Below is a small trained network, with its code and all its weights. Each question gives an input and a target symbol and asks what happens when units are switched off, that is, made to give their printed mean instead of their output.

import numpy as np


def w(rows, s, z=0):
    codes = np.array(rows[::2]) - 128.0
    scale = np.full(codes.shape[1], s)
    scale[-1] = z or s
    return codes * scale


def norm(h):
    return h / np.sqrt((h * h).mean(-1, keepdims=True) + 1e-5)


def f(y):
    return y / 2 * (1 + np.tanh(0.7978845608 * (y + 0.044715 * y**3)))


def softmax(a):
    e = np.exp(a - a.max(-1, keepdims=True))
    return e / e.sum(-1, keepdims=True)


def log_softmax(a):
    a = a - a.max(-1, keepdims=True)
    return a - np.log(np.exp(a).sum(-1, keepdims=True))


def net(x, mask):
    ids = ['ΔΣαβηλμξ'.index(c) for c in x.split()]
    T = len(ids)
    res = E[ids] + P[:T]
    r = norm(res)
    for j in range(3):
        rows = slice(2 * j, 2 * j + 2)
        q, k, v = (r @ M[0][rows].T for M in (Q, K, V))
        z = softmax(np.where(np.tri(T) > 0, q @ k.T / 2**0.5, -1e9)) @ v
        o = O[0][rows]
        res = res + np.where(mask[j], z, o[:, -1]) @ o[:, :-1]
    y = f(norm(res) @ A[0][:, :-1].T + A[0][:, -1])
    res = res + np.where(mask[3:7], y, B[0][:, -1]) @ B[0][:, :-1]
    return log_softmax(norm(res)[-1] @ U[:, :-1].T + U[:, -1])


Q, K, V, O, A, B = {}, {}, {}, {}, {}, {}
E = w([
[213,86,146,157,187,66,190],'Δ',
[118,107,135,123,124,154,91],'Σ',
[173,41,185,192,81,175,167],'α',
[136,94,154,80,125,142,73],'β',
[153,179,163,91,159,105,156],'η',
[152,52,123,151,106,180,145],'λ',
[170,88,123,170,131,115,114],'μ',
[84,122,4,159,130,164,23],'ξ',
],0.021)
P = w([
[93,173,129,197,94,127,117],'0',
[194,92,167,123,92,96,11],'1',
[146,111,147,227,167,120,132],'2',
[128,151,72,128,145,146,127],'3',
[169,48,137,59,88,46,89],'4',
[148,103,148,216,175,131,146],'5',
[152,156,69,95,165,163,143],'6',
[143,47,126,43,69,24,139],'7',
[150,103,157,203,178,126,153],'8',
[185,150,72,69,175,198,149],'9',
],0.012)
Q[0] = w([
[99,42,107,231,143,187,167],'head 1',
[176,146,98,176,245,35,129],'head 1',
[132,121,70,143,122,115,152],'head 2',
[118,186,76,47,87,137,203],'head 2',
[118,139,158,222,208,131,163],'head 3',
[100,113,132,102,11,134,79],'head 3',
],0.011)
K[0] = w([
[108,28,63,201,125,161,151],'head 1',
[150,158,128,184,233,6,133],'head 1',
[158,132,140,110,153,70,171],'head 2',
[143,228,148,42,113,119,171],'head 2',
[126,117,186,174,129,176,192],'head 3',
[44,151,51,144,92,170,96],'head 3',
],0.012)
V[0] = w([
[130,119,142,2,87,164,189],'head 1',
[59,126,13,242,145,206,115],'head 1',
[189,223,189,100,247,215,149],'head 2',
[44,151,167,107,122,108,161],'head 2',
[64,121,69,111,74,77,48],'head 3',
[63,109,153,174,183,131,183],'head 3',
],0.007)
O[0] = w([
[160,77,109,239,126,97,59,10],'head 1',
[61,178,138,89,209,26,192,127],'head 1',
[53,93,98,98,245,130,170,98],'head 2',
[34,111,169,153,133,75,137,3],'head 2',
[226,68,180,149,146,139,99,68],'head 3',
[61,213,254,87,122,72,143,128],'head 3',
],0.0065,0.005)
A[0] = w([
[98,104,58,208,54,102,83,253],'neuron 1',
[130,191,142,131,248,112,168,108],'neuron 2',
[233,175,67,39,121,117,233,126],'neuron 3',
[166,11,24,3,164,96,78,191],'neuron 4',
],0.0057,0.0033)
B[0] = w([
[220,149,177,212,203,139,188,164],'neuron 1',
[172,20,143,131,128,147,31,185],'neuron 2',
[66,160,68,112,70,162,70,235],'neuron 3',
[132,162,189,2,72,61,199,254],'neuron 4',
],0.0098,0.0066)
U = w([
[100,214,137,111,90,190,62,89],'Δ',
[253,83,125,140,145,108,77,89],'Σ',
[93,153,137,119,122,70,225,254],'α',
[97,102,102,153,129,210,173,135],'β',
[153,210,78,130,206,136,142,145],'η',
[126,142,217,57,119,76,109,138],'λ',
[109,71,40,112,107,168,51,81],'μ',
[71,78,143,84,209,158,84,133],'ξ',
],0.012,0.0046)

Each question gives the input, a string of symbols that net reads in full, and the target symbol t.
The units are the heads (2 rows each of Q, K, V and O) and the neurons (one row each of A and B). Each row of codes is followed by its name. A weight is (code - 128) times the scale printed after its matrix; where a second scale follows, it is the last column's (O, A, B and U).
mask holds one flag per unit, heads first, then neurons. A switched-off unit (its flag False) gives its mean, the last column of its rows in O or B, instead of its output. The means were averaged over made-up inputs and are rounded, as every weight is.
A unit's drop is (log p(t) with every unit on - log p(t) with that unit switched off) / (log p(t) with every unit on - log p(t) with every unit switched off).
The circuit of an input: a set's keep is (log p(t) with only the set's units on - log p(t) with every unit switched off) / (log p(t) with every unit on - log p(t) with every unit switched off). Starting from all 7 units, units are removed one at a time, each time the one whose removal leaves the highest keep (on an exact tie, the one counted first), for as long as the keep stays at least 0.8.
circuit, biggest first: the units of the circuit, biggest drop first
k most important neurons: the k neurons with the biggest drops, biggest first
heads that matter: for each layer, one digit per head in row order, 1 if its drop is at least 0.15 and else 0, layers parted by /
input η Σ λ α Δ Δ Δ, target μ: heads that matter => 001
input Δ Δ λ η η η ξ λ Σ Σ, target λ: heads that matter => 100
input ξ Σ λ η, target ξ: heads that matter => 010
input μ ξ μ, target μ: heads that matter => 100
input Δ Δ Δ η Δ Δ β, target Σ: circuit, biggest first => [head 1]
input α Δ ξ λ Δ Δ Δ, target μ: circuit, biggest first => [neuron 3; neuron 2; neuron 1]
input λ Δ Δ Σ β ξ μ, target Δ: circuit, biggest first => [neuron 3; head 3]
input Σ η λ β η ξ ξ Δ, target Σ: heads that matter => 100
input μ η η Δ Δ Δ ξ λ, target Σ: circuit, biggest first => [head 1; neuron 1]
input α ξ λ Σ, target λ: heads that matter => 101
input Δ α Σ Δ β λ α ξ, target Σ: circuit, biggest first => [head 3; neuron 1]
input β ξ Σ, target ξ: circuit, biggest first => [neuron 4; head 1; neuron 2]
input η Σ Δ ξ, target η: circuit, biggest first => [neuron 1; neuron 3]
input Δ Δ Δ Δ ξ, target Σ: circuit, biggest first => [neuron 1; neuron 3]
input ξ Δ η, target Δ: heads that matter => 000
input ξ β ξ α Σ, target Σ: heads that matter => 101
input Δ ξ μ ξ λ ξ Σ ξ, target α: heads that matter => 100
input λ η Σ λ η η Σ λ Δ ξ, target η: 2 most important neurons => [neuron 1; neuron 3]
input Σ Δ α μ, target Δ: circuit, biggest first => [neuron 3; head 1]
input η η Σ Δ μ η Δ β, target Σ: circuit, biggest first => [head 1; head 3]
input μ Δ ξ Δ ξ Δ λ, target α: 2 most important neurons => [neuron 4; neuron 2]
input ξ η η μ α Σ, target ξ: most important neuron => [neuron 4]
